x =
array([[ 0.063,  0.084, -0.027,  0.027, -0.012, -0.058, -0.025,  0.057,
         0.074,  0.003],
       [-0.110,  0.276,  0.023,  0.018, -0.208,  0.244,  0.314,  0.005,
         0.214,  0.024],
       [ 0.139,  0.275, -0.171,  0.007, -0.208, -0.266, -0.165,  0.139,
         0.221, -0.075],
       [ 0.040,  0.054,  0.027,  0.031,  0.015,  0.016,  0.028,  0.039,
         0.048,  0.027],
       [ 0.048,  0.054,  0.005,  0.032,  0.015,  0.001,  0.006,  0.046,
         0.053,  0.018],
       [ 0.077,  0.104, -0.062,  0.024, -0.044, -0.101, -0.061,  0.078,
         0.095, -0.012],
       [ 0.139,  0.276, -0.171,  0.007, -0.208, -0.266, -0.165,  0.139,
         0.221, -0.075],
       [-0.110,  0.183,  0.028,  0.024, -0.155,  0.244,  0.314,  0.005,
         0.136,  0.028],
       [ 0.121,  0.190, -0.171,  0.008, -0.129, -0.266, -0.165,  0.119,
         0.171, -0.075],
       [-0.025,  0.077,  0.036,  0.032, -0.013,  0.103,  0.126,  0.019,
         0.061,  0.032],
       [ 0.074,  0.096, -0.049,  0.030, -0.029, -0.082, -0.047,  0.074,
         0.092, -0.008],
       [ 0.108,  0.169, -0.140,  0.007, -0.104, -0.223, -0.137,  0.113,
         0.146, -0.058],
       [ 0.014,  0.058,  0.034,  0.030,  0.014,  0.065,  0.073,  0.029,
         0.048,  0.032],
       [-0.110,  0.132,  0.032,  0.027, -0.090,  0.211,  0.272,  0.005,
         0.108,  0.032],
       [ 0.008,  0.054,  0.036,  0.032,  0.015,  0.067,  0.081,  0.032,
         0.048,  0.029]])
x[0, 0]: 0.063
x[14, 4]: 0.015
x[13]: [-0.110, 0.132, 0.032, 0.027, -0.090, 0.211, 0.272, 0.005, 0.108, 0.032]
x[12, 7]: 0.029
x[8, 2]: -0.171
x[0, 7]: 0.057
x[8, 1]: 0.190
x[9, 4]: -0.013
x[2]: [0.139, 0.275, -0.171, 0.007, -0.208, -0.266, -0.165, 0.139, 0.221, -0.075]
x[:, 0]: [0.063, -0.110, 0.139, 0.040, 0.048, 0.077, 0.139, -0.110, 0.121, -0.025, 0.074, 0.108, 0.014, -0.110, 0.008]
x[:, 7]: [0.057, 0.005, 0.139, 0.039, 0.046, 0.078, 0.139, 0.005, 0.119, 0.019, 0.074, 0.113, 0.029, 0.005, 0.032]
x[7, 8]: 0.136
x[8, 3]: 0.008
x[10, 3]: 0.030
x[5, 1]: 0.104
x[6]: [0.139, 0.276, -0.171, 0.007, -0.208, -0.266, -0.165, 0.139, 0.221, -0.075]
x[1]: [-0.110, 0.276, 0.023, 0.018, -0.208, 0.244, 0.314, 0.005, 0.214, 0.024]
x[:, 3]: [0.027, 0.018, 0.007, 0.031, 0.032, 0.024, 0.007, 0.024, 0.008, 0.032, 0.030, 0.007, 0.030, 0.027, 0.032]
x[3, 7]: 0.039
x[3, 9]: 0.027
x[2, 6]: -0.165
x[0, 2]: -0.027
x[13, 2]: 0.032
x[7, 0]: -0.110
x[7, 2]: 0.028
x[6, 9]: -0.075
x[5, 9]: -0.012
x[2, 9]: -0.075
x[14, 2]: 0.036
x[6, 0]: 0.139
x[8]: [0.121, 0.190, -0.171, 0.008, -0.129, -0.266, -0.165, 0.119, 0.171, -0.075]
x[7]: [-0.110, 0.183, 0.028, 0.024, -0.155, 0.244, 0.314, 0.005, 0.136, 0.028]
x[7, 5]: 0.244
x[2, 2]: -0.171
x[5, 5]: -0.101

A =
[[ 34  15 -11 -37  39 -13  22  19]
 [ -7  18  26  16 -23   2   8   1]
 [-17 -15  13 -35  -3   0 -43  32]
 [-22 -46  17  20 -16  17 -47 -23]]
A[0,0]: 34
A[2,6]: -43
A[2]: [-17, -15, 13, -35, -3, 0, -43, 32]
A[3,6]: -47
A[:, 4]: [39, -23, -3, -16]
A[3,2]: 17
A[:, 2]: [-11, 26, 13, 17]
A[3,0]: -22
A[:, 5]: [-13, 2, 0, 17]
A[0,1]: 15
A[2,3]: -35

X =
-68,-109,-80,-169,77,76,133,-52,2,-238,55,-104,146,-251,-154,190
-55,-127,-12,388,-7,93,-200,-182,-111,37,18,-152,-47,583,427,138
207,-142,47,154,393,100,-103,-150,-469,166,-7,-152,-84,184,26,197
-51,-162,-157,207,-2,-190,-50,192,-82,-224,287,-115,336,-69,222,-84
90,112,123,-209,-248,-346,12,-199,-44,130,-63,144,48,-241,-65,8
81,-206,73,89,162,-256,154,155,-34,220,-262,-49,99,117,-25,-72
-182,208,284,82,-530,-85,48,30,84,391,29,227,347,-232,-186,63
81,249,56,107,-94,68,102,-146,170,-130,79,139,-229,91,-114,45
-442,-273,-275,-225,-340,129,-108,256,235,28,210,60,261,-262,103,-46
Rows and columns are counted from 0.
row 0 col 0	-68
row 3 col 14	222
row 0 col 12	146
row 3 col 9	-224
row 1 col 4	-7
row 3 col 15	-84
row 8 col 13	-262
row 5 col 3	89
row 5 col 4	162
row 2 col 2	47
row 8 col 12	261
row 1 col 7	-182
row 1 col 12	-47
row 6 col 2	284
row 4 col 8	-44
row 5 col 13	117
row 7 col 1	249
row 4 col 4	-248
row 5 col 8	-34
row 5 col 5	-256
row 0 col 14	-154
row 5 col 11	-49
row 1 col 11	-152
row 3 col 4	-2
row 6 col 13	-232
row 8 col 5	129
row 5 col 2	73
row 3 col 13	-69
row 8 col 4	-340
row 4 col 2	123
row 5 col 7	155
row 7 col 9	-130
row 3 col 5	-190
row 8 col 3	-225
row 7 col 5	68
row 3 col 12	336
row 2 col 10	-7

W =
array([[-56,  -8,  -2, -24],
       [-18,  -7,   2,   3]])
W[0, 0]: -56
W[:, 3]: [-24, 3]
W[1, 3]: 3
W[0, 1]: -8
W[1, 2]: 2
W[:, 1]: [-8, -7]
W[1, 1]: -7

B = [  8.55  -0.64 -16.34  17.41   4.73  -6.71 -13.81  -3.90  15.78]
B[0]	8.55
B[5]	-6.71
B[-8]	-0.64
B[-3]	-13.81
B[-7]	-16.34
